Below is a small trained network, with its code and all its weights. Each question gives an input and a target symbol and asks what happens when units are switched off, that is, made to give their printed mean instead of their output.

import numpy as np


def w(rows, s, z=0):
    codes = np.array(rows[::2]) - 128.0
    scale = np.full(codes.shape[1], s)
    scale[-1] = z or s
    return codes * scale


def f(y):
    return np.maximum(y, 0)


def softmax(a):
    e = np.exp(a - a.max(-1, keepdims=True))
    return e / e.sum(-1, keepdims=True)


def log_softmax(a):
    a = a - a.max(-1, keepdims=True)
    return a - np.log(np.exp(a).sum(-1, keepdims=True))


def net(x, mask):
    ids = ['αβγεθλμτψ'.index(c) for c in x.split()]
    T = len(ids)
    res = E[ids] + P[:T]
    r = res
    for j in range(3):
        rows = slice(3 * j, 3 * j + 3)
        q, k, v = (r @ M[0][rows].T for M in (Q, K, V))
        z = softmax(np.where(np.tri(T) > 0, q @ k.T / 3**0.5, -1e9)) @ v
        o = O[0][rows]
        res = res + np.where(mask[j], z, o[:, -1]) @ o[:, :-1]
    y = f(res @ A[0][:, :-1].T + A[0][:, -1])
    res = res + np.where(mask[3:19], y, B[0][:, -1]) @ B[0][:, :-1]
    return log_softmax(res[-1] @ U[:, :-1].T + U[:, -1])


Q, K, V, O, A, B = {}, {}, {}, {}, {}, {}
E = w([
[115,114,200,235,147,147,86,163,107,15,201],'α',
[86,189,109,103,170,28,94,95,123,159,193],'β',
[70,86,95,187,170,87,84,211,169,159,114],'γ',
[87,166,250,144,166,177,94,138,163,228,88],'ε',
[217,148,118,151,128,99,13,109,153,97,43],'θ',
[172,239,90,154,149,127,74,241,157,131,136],'λ',
[63,126,38,188,13,135,207,62,141,110,166],'μ',
[190,84,120,193,154,102,68,132,43,198,169],'τ',
[157,146,66,212,204,149,38,129,75,115,29],'ψ',
],0.016)
P = w([
[91,98,128,6,77,163,154,162,65,105,114],'0',
[151,106,118,84,108,162,104,123,152,134,136],'1',
[154,103,121,105,135,154,129,108,146,121,143],'2',
[151,109,123,120,140,151,138,108,142,120,138],'3',
[157,128,120,131,124,148,124,114,136,126,147],'4',
[141,123,134,139,120,144,133,123,140,130,149],'5',
[136,130,138,144,115,141,133,128,142,133,145],'6',
[132,135,138,144,117,131,131,132,142,134,142],'7',
[117,143,139,150,116,129,123,136,141,134,133],'8',
[123,149,145,150,115,123,122,135,142,133,130],'9',
[112,153,147,154,117,118,114,138,142,130,122],'10',
[148,152,159,146,130,102,131,129,141,135,121],'11',
[143,148,158,152,134,99,129,136,147,132,121],'12',
[154,157,155,151,140,93,111,141,141,137,108],'13',
],0.024)
Q[0] = w([
[80,90,155,108,127,149,148,69,101,58,114],'h1',
[116,150,126,126,89,130,194,183,152,119,101],'h1',
[111,126,101,91,143,77,134,80,143,134,61],'h1',
[166,143,138,246,55,95,95,155,108,215,178],'h2',
[103,39,152,157,81,108,137,200,136,192,124],'h2',
[123,152,87,140,127,196,121,107,180,82,176],'h2',
[96,117,175,100,110,218,145,138,147,170,139],'h3',
[137,145,127,119,95,121,109,99,95,131,140],'h3',
[110,157,138,232,55,147,109,157,160,192,163],'h3',
],0.011)
K[0] = w([
[119,85,73,29,113,176,158,140,112,138,119],'h1',
[134,104,85,148,112,151,175,56,138,142,134],'h1',
[90,129,113,111,33,197,116,144,73,102,135],'h1',
[134,154,126,245,154,86,119,86,196,165,124],'h2',
[177,217,177,193,157,81,208,135,126,101,143],'h2',
[158,94,112,66,179,190,134,123,149,123,157],'h2',
[200,68,118,132,157,117,161,156,54,146,146],'h3',
[104,112,107,140,142,130,111,159,197,126,124],'h3',
[169,142,139,191,152,95,145,84,218,153,150],'h3',
],0.011)
V[0] = w([
[111,134,198,122,162,134,123,181,141,71,146],'h1',
[130,124,88,97,42,206,161,130,167,69,183],'h1',
[142,215,91,121,173,204,182,198,128,182,165],'h1',
[205,148,183,117,44,107,119,79,99,149,120],'h2',
[128,209,123,153,128,145,98,70,125,51,1],'h2',
[165,121,113,196,218,173,134,162,9,195,129],'h2',
[161,112,151,111,137,158,81,197,195,132,73],'h3',
[84,152,190,86,202,76,97,48,84,191,137],'h3',
[180,202,82,82,163,59,108,141,132,101,175],'h3',
],0.0091)
O[0] = w([
[120,126,117,175,132,127,183,111,123,107,249,158],'h1',
[184,139,158,143,217,139,96,163,106,126,130,102],'h1',
[201,153,126,104,143,132,250,108,151,150,124,177],'h1',
[77,249,113,193,159,160,130,102,1,160,119,137],'h2',
[86,119,102,7,116,211,128,185,85,96,127,79],'h2',
[140,131,155,57,217,100,107,82,146,46,64,254],'h2',
[60,107,141,123,218,143,181,158,88,171,110,174],'h3',
[202,85,248,109,79,153,127,107,102,159,119,97],'h3',
[172,91,151,128,71,108,166,171,2,97,118,189],'h3',
],0.0095,0.0056)
A[0] = w([
[171,99,83,116,153,71,74,144,97,151,138,128],'n1',
[142,159,65,83,123,132,191,148,150,192,120,42],'n2',
[150,110,93,149,150,137,118,162,109,140,64,135],'n3',
[131,182,134,127,130,86,114,149,137,154,87,123],'n4',
[89,109,103,110,91,126,219,57,122,110,139,220],'n5',
[135,123,189,147,84,180,159,117,156,77,126,28],'n6',
[152,51,76,115,133,182,134,88,109,166,191,24],'n7',
[134,103,130,187,141,166,143,176,110,107,71,87],'n8',
[173,132,131,179,145,227,66,143,170,80,56,231],'n9',
[131,93,118,139,161,69,128,114,95,96,101,90],'n10',
[76,176,146,133,121,164,116,123,67,105,163,28],'n11',
[129,70,73,122,138,156,166,1,92,143,103,120],'n12',
[144,81,132,176,143,227,43,103,157,120,91,221],'n13',
[124,153,121,149,105,114,91,175,162,134,107,122],'n14',
[183,168,112,119,132,159,96,88,88,57,164,170],'n15',
[129,120,135,145,93,143,67,68,137,162,179,2],'n16',
],0.0089,0.003)
B[0] = w([
[133,136,78,132,121,138,112,177,176,85,99,230],'n1',
[96,111,138,134,108,112,149,76,148,148,73,167],'n2',
[161,102,140,114,72,47,105,94,175,140,125,203],'n3',
[149,135,152,157,140,103,123,74,121,145,70,195],'n4',
[120,117,5,180,86,201,143,189,153,152,93,157],'n5',
[76,183,67,176,232,101,147,210,160,97,128,157],'n6',
[92,126,210,108,82,76,64,97,89,105,55,146],'n7',
[107,64,123,107,84,107,87,124,106,180,195,183],'n8',
[182,132,133,141,122,113,246,202,91,224,210,254],'n9',
[123,85,136,90,149,93,120,196,125,68,103,227],'n10',
[146,71,127,141,92,130,73,150,106,188,89,170],'n11',
[85,225,160,161,36,165,116,140,187,129,39,189],'n12',
[2,102,188,99,90,134,76,50,135,65,149,226],'n13',
[128,86,147,112,147,123,166,110,79,93,117,180],'n14',
[158,194,39,121,176,110,163,40,70,82,153,235],'n15',
[134,140,133,83,119,214,122,96,120,69,159,166],'n16',
],0.0059,0.0078)
U = w([
[91,111,158,177,181,161,157,109,67,77,238,59],'α',
[159,114,173,126,14,129,167,82,85,118,176,156],'β',
[124,41,137,139,97,93,108,149,211,151,144,192],'γ',
[89,144,210,132,151,212,171,60,129,201,149,247],'ε',
[52,148,120,133,105,102,106,137,57,190,132,2],'θ',
[168,149,99,145,154,116,218,179,95,195,128,176],'λ',
[72,188,40,200,3,193,154,73,175,88,115,175],'μ',
[93,169,175,160,148,43,100,79,98,98,66,84],'τ',
[90,132,135,29,100,157,156,95,132,76,138,132],'ψ',
],0.0052,0.0028)

Each question gives the input, a string of symbols that net reads in full, and the target symbol t.
The units are the heads (3 rows each of Q, K, V and O) and the neurons (one row each of A and B). Each row of codes is followed by its name. A weight is (code - 128) times the scale printed after its matrix; where a second scale follows, it is the last column's (O, A, B and U).
mask holds one flag per unit, heads first, then neurons. A switched-off unit (its flag False) gives its mean, the last column of its rows in O or B, instead of its output. The means were averaged over made-up inputs and are rounded, as every weight is.
A unit's drop is (log p(t) with every unit on - log p(t) with that unit switched off) / (log p(t) with every unit on - log p(t) with every unit switched off).
The circuit of an input: a set's keep is (log p(t) with only the set's units on - log p(t) with every unit switched off) / (log p(t) with every unit on - log p(t) with every unit switched off). Starting from the 12 units with the biggest drops (on a tie, the unit counted first), units are removed one at a time, each time the one whose removal leaves the highest keep (on an exact tie, the one counted first), for as long as the keep stays at least 0.8.
units of the circuit, in order: the units of the circuit, biggest drop first
most important unit: the unit with the biggest drop
top k neurons: the k neurons with the biggest drops, biggest first
which heads matter: for each layer, one digit per head in row order, 1 if its drop is at least 0.15 and else 0, layers parted by /
drop of u: that unit's drop, to one decimal
input τ β τ τ ψ λ α λ, target α: which heads matter : 100
input μ β ε τ ε ψ, target ε: which heads matter : 001
input θ β α λ α τ θ λ τ θ τ τ ψ τ, target ψ: units of the circuit, in order : (h2)
input α ψ τ λ μ λ μ λ ψ λ β θ θ, target λ: which heads matter : 000
input α τ τ ε β, target τ: which heads matter : 010
input α α τ μ θ, target α: which heads matter : 100
input τ λ τ λ, target τ: which heads matter : 011
input γ α τ β γ μ τ ψ β λ β θ τ β, target β: which heads matter : 101
input τ γ λ θ λ τ τ γ τ, target γ: units of the circuit, in order : (h2, n15)
input λ θ μ ψ λ λ τ λ ε τ θ τ, target θ: units of the circuit, in order : (h2, h1, n11)
input τ λ μ τ τ μ, target τ: which heads matter : 110
input ε μ λ γ β, target μ: top 2 neurons : (n5, n9)
input τ τ τ β μ β τ, target β: which heads matter : 001
input ψ γ τ μ μ μ τ, target μ: which heads matter : 001
input μ ψ β λ λ λ γ γ ψ β λ λ ψ, target λ: units of the circuit, in order : (h1, n13)
input γ γ μ γ ε μ τ α τ τ α θ β β, target α: most important unit : h1
input τ ψ λ λ θ, target ψ: which heads matter : 010
input τ γ β θ θ λ, target θ: which heads matter : 111
input μ μ τ θ, target μ: which heads matter : 011
input τ α λ α, target λ: most important unit : h1
input τ τ τ γ β λ λ α α τ β γ τ, target β: which heads matter : 101
input τ τ μ λ μ ψ, target μ: which heads matter : 001
input τ ε τ ψ θ, target ε: top 2 neurons : (n9, n13)
input β λ λ, target λ: drop of h3 : 0.1
input τ τ λ τ ψ λ λ ψ β γ γ β θ, target γ: drop of n15 : 0.2
input ε λ θ, target ε: drop of h3 : 0.8
input β λ μ θ, target β: units of the circuit, in order : (h3)
input λ β β, target λ: drop of h3 : 0.2
